Below is a small trained network, with its code and all its weights. Each question gives an input and a target symbol and asks what happens when units are switched off, that is, made to give their printed mean instead of their output.

import numpy as np


def w(rows, s, z=0):
    codes = np.array(rows[::2]) - 128.0
    scale = np.full(codes.shape[1], s)
    scale[-1] = z or s
    return codes * scale


def f(y):
    return y / 2 * (1 + np.tanh(0.7978845608 * (y + 0.044715 * y**3)))


def softmax(a):
    e = np.exp(a - a.max(-1, keepdims=True))
    return e / e.sum(-1, keepdims=True)


def log_softmax(a):
    a = a - a.max(-1, keepdims=True)
    return a - np.log(np.exp(a).sum(-1, keepdims=True))


def net(x, mask):
    ids = ['αβγδλμξστφψω'.index(c) for c in x.split()]
    T = len(ids)
    res = E[ids] + P[:T]
    u = 0
    for l in range(2):
        q, k, v = (res @ M[l].T for M in (Q, K, V))
        z = softmax(np.where(np.tri(T) > 0, q @ k.T / 2**0.5, -1e9)) @ v
        res = res + np.where(mask[u], z, O[l][:, -1]) @ O[l][:, :-1]
        u += 1
        y = f(res @ A[l][:, :-1].T + A[l][:, -1])
        res = res + np.where(mask[u : u + 16], y, B[l][:, -1]) @ B[l][:, :-1]
        u += 16
    return log_softmax(res[-1] @ U[:, :-1].T + U[:, -1])


Q, K, V, O, A, B = {}, {}, {}, {}, {}, {}
E = w([
[131,84,22],'α',
[69,70,125],'β',
[126,211,175],'γ',
[244,91,136],'δ',
[31,211,101],'λ',
[159,10,231],'μ',
[114,104,168],'ξ',
[73,152,151],'σ',
[99,143,160],'τ',
[200,127,69],'φ',
[82,144,143],'ψ',
[49,138,79],'ω',
],0.011)
P = w([
[201,128,9],'0',
[145,142,156],'1',
[143,132,151],'2',
[137,135,155],'3',
[131,137,157],'4',
[131,143,155],'5',
[132,139,156],'6',
[131,137,154],'7',
[128,134,155],'8',
[127,140,152],'9',
[128,137,157],'10',
[123,140,155],'11',
[122,135,154],'12',
],0.013)
Q[0] = w([
[111,147,3],'0.h1',
[250,129,107],'0.h1',
],0.039)
K[0] = w([
[58,24,49],'0.h1',
[254,134,95],'0.h1',
],0.033)
V[0] = w([
[22,161,176],'0.h1',
[253,38,123],'0.h1',
],0.0015)
O[0] = w([
[248,95,82,200],'0.h1',
[6,116,165,3],'0.h1',
],0.0024,0.00041)
A[0] = w([
[116,160,109,130],'0.n1',
[78,154,25,36],'0.n2',
[147,62,250,2],'0.n3',
[255,176,132,28],'0.n4',
[87,68,37,55],'0.n5',
[138,194,99,82],'0.n6',
[216,17,70,64],'0.n7',
[87,122,129,119],'0.n8',
[210,172,135,61],'0.n9',
[110,130,122,52],'0.n10',
[182,237,13,13],'0.n11',
[102,148,121,83],'0.n12',
[112,155,110,134],'0.n13',
[105,98,135,116],'0.n14',
[106,48,101,119],'0.n15',
[82,81,29,48],'0.n16',
],0.0086,0.006)
B[0] = w([
[148,91,138,139],'0.n1',
[203,143,192,81],'0.n2',
[94,254,40,169],'0.n3',
[32,81,58,88],'0.n4',
[175,202,175,57],'0.n5',
[146,70,126,72],'0.n6',
[99,230,71,145],'0.n7',
[140,135,156,118],'0.n8',
[63,78,83,70],'0.n9',
[55,139,173,6],'0.n10',
[231,80,149,104],'0.n11',
[103,104,153,51],'0.n12',
[151,96,141,146],'0.n13',
[129,158,142,107],'0.n14',
[137,193,142,101],'0.n15',
[183,200,180,64],'0.n16',
],0.022,0.0012)
Q[1] = w([
[126,173,126],'1.h1',
[49,29,254],'1.h1',
],0.041)
K[1] = w([
[137,140,141],'1.h1',
[250,174,3],'1.h1',
],0.039)
V[1] = w([
[177,153,172],'1.h1',
[76,248,146],'1.h1',
],0.012)
O[1] = w([
[120,163,31,249],'1.h1',
[78,254,162,83],'1.h1',
],0.0064,0.013)
A[1] = w([
[126,126,211,181],'1.n1',
[49,195,150,108],'1.n2',
[57,121,57,131],'1.n3',
[102,109,181,73],'1.n4',
[117,167,163,152],'1.n5',
[106,140,137,16],'1.n6',
[88,130,182,39],'1.n7',
[58,160,207,175],'1.n8',
[115,119,132,43],'1.n9',
[118,119,135,57],'1.n10',
[142,106,202,91],'1.n11',
[135,177,120,3],'1.n12',
[70,132,255,43],'1.n13',
[98,112,191,149],'1.n14',
[125,179,82,126],'1.n15',
[29,88,138,92],'1.n16',
],0.012,0.0072)
B[1] = w([
[114,185,83,158],'1.n1',
[181,42,149,222],'1.n2',
[246,150,124,251],'1.n3',
[180,168,134,129],'1.n4',
[79,118,110,173],'1.n5',
[174,101,34,118],'1.n6',
[63,79,150,134],'1.n7',
[84,198,135,197],'1.n8',
[222,114,70,112],'1.n9',
[251,46,98,113],'1.n10',
[208,96,122,142],'1.n11',
[173,125,74,159],'1.n12',
[153,51,55,165],'1.n13',
[129,175,116,146],'1.n14',
[62,115,199,255],'1.n15',
[138,177,163,134],'1.n16',
],0.024,0.0093)
U = w([
[116,96,69,202],'α',
[122,100,81,158],'β',
[109,17,79,88],'γ',
[163,93,36,2],'δ',
[107,88,77,171],'λ',
[42,198,137,219],'μ',
[58,75,43,140],'ξ',
[95,73,189,101],'σ',
[153,84,133,18],'τ',
[110,100,84,193],'φ',
[105,166,2,90],'ψ',
[180,206,129,79],'ω',
],0.0057,0.0067)

Each question gives the input, a string of symbols that net reads in full, and the target symbol t.
The units are the heads (2 rows each of Q, K, V and O) and the neurons (one row each of A and B). Each row of codes is followed by its name. A weight is (code - 128) times the scale printed after its matrix; where a second scale follows, it is the last column's (O, A, B and U).
mask holds one flag per unit, layer by layer, with each layer's heads first. A switched-off unit (its flag False) gives its mean, the last column of its rows in O or B, instead of its output. The means were averaged over made-up inputs and are rounded, as every weight is.
A unit's drop is (log p(t) with every unit on - log p(t) with that unit switched off) / (log p(t) with every unit on - log p(t) with every unit switched off).
The circuit of an input: a set's keep is (log p(t) with only the set's units on - log p(t) with every unit switched off) / (log p(t) with every unit on - log p(t) with every unit switched off). Starting from the 12 units with the biggest drops (on a tie, the unit counted first), units are removed one at a time, each time the one whose removal leaves the highest keep (on an exact tie, the one counted first), for as long as the keep stays at least 0.8.
circuit, biggest first: the units of the circuit, biggest drop first
most important unit: the unit with the biggest drop
k most important neurons: the k neurons with the biggest drops, biggest first
k most important neurons of layer l: the k neurons of layer l with the biggest drops, biggest first
input ω α σ, target ω: most important unit	1.n3
input ξ ξ α ω ξ μ λ, target μ: circuit, biggest first	1.h1, 1.n8, 0.n3
input ξ δ δ γ ω ξ τ ξ γ ω γ, target μ: 3 most important neurons	0.n7, 1.n3, 1.n8
input ξ ξ γ τ λ δ ξ ω ξ γ ξ μ ψ, target μ: circuit, biggest first	0.n7, 1.h1, 1.n8
input ω φ λ, target ω: 4 most important neurons	1.n3, 0.n11, 0.n16, 0.n5
input β ω δ δ σ, target σ: circuit, biggest first	1.n2, 1.h1, 0.n7
input ξ δ γ γ μ β ξ α ω ω γ, target μ: circuit, biggest first	1.h1, 1.n8, 0.n3
input μ δ ξ γ φ γ ω μ ξ ξ, target ξ: 3 most important neurons	1.n13, 1.n2, 1.n8
input μ σ γ σ ξ β φ γ ψ ω ξ ξ ψ, target ξ: 4 most important neurons	1.n13, 0.n7, 1.n2, 1.n8
input β μ δ ω γ, target σ: 3 most important neurons of layer 1	1.n2, 1.n15, 1.n8
input δ τ τ γ γ β, target ψ: 3 most important neurons	0.n7, 1.n13, 0.n4
input ω γ λ ω ξ τ γ γ μ ξ β ψ, target ω: 3 most important neurons	1.n3, 0.n11, 0.n16
input β δ ψ ω β, target σ: 3 most important neurons	1.n2, 1.n15, 0.n7
input γ ξ ω γ ω τ τ γ γ φ ξ ξ ξ, target γ: 2 most important neurons of layer 0	0.n11, 0.n4
input α ω σ, target τ: 4 most important neurons	1.n2, 0.n7, 1.n3, 1.n15
input δ λ λ ξ β ω ξ γ σ δ α μ γ, target ψ: 2 most important neurons of layer 0	0.n7, 0.n4
input β τ ω τ μ ξ τ ψ α ω δ ω, target σ: most important unit	1.n2
input ω γ ξ ω ξ ω ω γ ξ τ μ α τ, target ω: 2 most important neurons	1.n3, 0.n11
input δ γ β ξ ω ξ δ ξ μ ω ω τ, target ψ: 3 most important neurons of layer 1	1.n13, 1.n1, 1.n8
input λ γ ξ ξ λ, target δ: most important unit	1.h1
input μ σ λ, target ξ: 4 most important neurons	1.n13, 1.n2, 0.n7, 1.n8
input ξ γ ξ δ ξ ω ω ξ ω ξ β, target μ: 2 most important neurons	0.n7, 1.n3
input λ γ α ψ, target δ: 2 most important neurons of layer 1	1.n3, 1.n15
input ξ ψ μ μ γ β ξ ψ τ, target μ: 2 most important neurons	1.n3, 0.n11
input λ γ λ δ σ ω ω γ ω ω ψ ω ξ, target δ: 3 most important neurons	0.n11, 1.n3, 0.n2
input ξ ω ω τ ξ ξ λ δ γ ξ ξ μ ω, target μ: 2 most important neurons of layer 1	1.n3, 1.n8
